Here is a tiny trained network, its code and every weight. The questions are about switching its units off for an input and a class, where a switched-off unit gives its printed mean instead of its output.

import numpy as np


def w(rows, s, z=0):
    codes = np.array(rows[::2]) - 128.0
    scale = np.full(codes.shape[1], s)
    scale[-1] = z or s
    return codes * scale


def norm(h):
    return h / np.sqrt((h * h).mean(-1, keepdims=True) + 1e-5)


def f(y):
    return np.maximum(y, 0)


def log_softmax(a):
    a = a - a.max(-1, keepdims=True)
    return a - np.log(np.exp(a).sum(-1, keepdims=True))


def net(x, mask):
    res = np.array(x, float).reshape(1, 5) / 4 @ E
    u = 0
    for l in range(3):
        y = f(norm(res) @ A[l][:, :-1].T + A[l][:, -1])
        res = res + np.where(mask[u : u + 4], y, B[l][:, -1]) @ B[l][:, :-1]
        u += 4
    return log_softmax(norm(res)[-1] @ U[:, :-1].T + U[:, -1])


A, B = {}, {}
E = w([
[77,148,102,117,159,149,151,210],'x0',
[120,120,144,166,119,135,193,119],'x1',
[140,230,244,161,145,137,94,143],'x2',
[98,195,160,3,91,47,210,120],'x3',
[154,171,69,139,18,152,136,200],'x4',
],0.011)
A[0] = w([
[78,125,124,119,177,179,144,187,146],'0.n0',
[124,141,96,62,135,124,4,152,2],'0.n1',
[138,86,132,158,175,155,113,123,28],'0.n2',
[109,120,148,203,112,147,223,125,6],'0.n3',
],0.018,0.0056)
B[0] = w([
[159,116,121,201,127,38,105,124,255],'0.n0',
[133,103,160,146,191,204,249,133,200],'0.n1',
[60,109,159,82,153,137,79,132,233],'0.n2',
[141,107,145,97,218,216,190,146,205],'0.n3',
],0.016,0.0063)
A[1] = w([
[112,248,131,210,123,167,79,104,3],'1.n0',
[171,166,91,177,23,212,151,228,43],'1.n1',
[81,102,140,136,184,113,97,152,179],'1.n2',
[210,75,189,94,73,201,98,27,114],'1.n3',
],0.014,0.0028)
B[1] = w([
[185,75,149,78,71,117,119,177,179],'1.n0',
[133,159,132,143,208,96,84,9,227],'1.n1',
[162,191,99,151,128,109,134,75,255],'1.n2',
[105,158,99,229,156,54,175,184,225],'1.n3',
],0.013,0.008)
A[2] = w([
[111,73,99,245,150,203,57,205,122],'2.n0',
[134,150,253,197,138,178,81,168,34],'2.n1',
[74,12,24,175,105,147,133,78,5],'2.n2',
[126,110,142,204,95,224,35,78,42],'2.n3',
],0.016,0.0031)
B[2] = w([
[90,168,92,110,66,87,249,120,254],'2.n0',
[159,44,75,100,95,205,50,177,233],'2.n1',
[187,108,192,109,91,198,23,197,220],'2.n2',
[70,204,191,47,111,74,146,82,190],'2.n3',
],0.014,0.0097)
U = w([
[16,179,160,27,48,85,194,94,146],'0',
[126,137,144,147,190,119,69,16,254],'1',
[175,84,141,99,81,162,72,170,109],'2',
[121,114,138,135,208,231,235,114,38],'3',
[122,137,85,251,94,62,145,139,58],'4',
],0.012,0.0053)

Each question gives the input, the list of numbers given to net, and the class t.
The units are the neurons (one row each of A and B). Each row of codes is followed by its name. A weight is (code - 128) times the scale printed after its matrix; where a second scale follows, it is the last column's (A, B and U).
mask holds one flag per neuron, layer by layer. A switched-off neuron (its flag False) gives its mean, the last column of its row in B, instead of its output. The means were averaged over made-up inputs and are rounded, as every weight is.
A unit's drop is (log p(t) with every unit on - log p(t) with that unit switched off) / (log p(t) with every unit on - log p(t) with every unit switched off).
The circuit of an input: a set's keep is (log p(t) with only the set's units on - log p(t) with every unit switched off) / (log p(t) with every unit on - log p(t) with every unit switched off). Starting from all 12 units, units are removed one at a time, each time the one whose removal leaves the highest keep (on an exact tie, the one counted first), for as long as the keep stays at least 0.8.
circuit, biggest first: the units of the circuit, biggest drop first
most important unit: the unit with the biggest drop
k most important neurons: the k neurons with the biggest drops, biggest first
k most important neurons of layer l: the k neurons of layer l with the biggest drops, biggest first
input [2,7,3,1,3], class 3: most important unit => 0.n3
input [1,5,4,-4,3], class 3: 3 most important neurons => 0.n3; 2.n1; 2.n2
input [3,1,8,6,-1], class 2: circuit, biggest first => 2.n0; 2.n1
input [7,-8,5,5,-6], class 3: 2 most important neurons => 0.n1; 1.n1
input [8,-6,-6,-1,1], class 4: 4 most important neurons => 0.n0; 2.n1; 2.n0; 0.n3
input [3,4,-7,-7,3], class 0: 2 most important neurons of layer 2 => 2.n0; 2.n3
input [-8,4,-7,5,-6], class 4: circuit, biggest first => 1.n3; 2.n3
input [2,-8,5,6,6], class 3: circuit, biggest first => 0.n1; 2.n3
input [2,8,8,-8,-8], class 0: circuit, biggest first => 2.n3; 2.n0
input [-3,2,1,5,8], class 1: 2 most important neurons => 1.n1; 2.n0
input [8,-5,3,1,-4], class 4: 2 most important neurons => 0.n0; 1.n1
input [4,4,5,2,-4], class 2: 2 most important neurons => 1.n1; 2.n1
input [0,4,-5,0,3], class 2: 3 most important neurons => 2.n2; 0.n3; 1.n2
input [-8,1,-5,-2,-4], class 4: most important unit => 1.n3
input [-6,-5,0,-2,-1], class 4: 2 most important neurons => 1.n3; 0.n3
input [-5,-2,-7,-6,7], class 1: 2 most important neurons => 1.n1; 0.n2
input [3,-6,6,5,1], class 2: circuit, biggest first => 2.n1; 2.n0
input [-7,8,4,3,0], class 3: 2 most important neurons of layer 0 => 0.n3; 0.n0
input [-7,-7,1,-1,7], class 1: 3 most important neurons => 1.n1; 0.n3; 0.n2
input [4,0,2,-7,5], class 0: circuit, biggest first => 2.n3
input [2,3,-5,-6,-4], class 0: 3 most important neurons => 2.n3; 2.n0; 1.n1
input [0,-5,5,-6,-2], class 0: 2 most important neurons => 2.n3; 2.n0
input [0,6,-4,4,0], class 3: 2 most important neurons => 0.n3; 2.n0
input [-6,-3,6,1,-5], class 2: circuit, biggest first => 2.n1; 1.n1
input [7,-5,-1,-3,-6], class 4: 3 most important neurons of layer 0 => 0.n0; 0.n3; 0.n1
input [3,6,7,0,7], class 1: 2 most important neurons of layer 0 => 0.n2; 0.n1
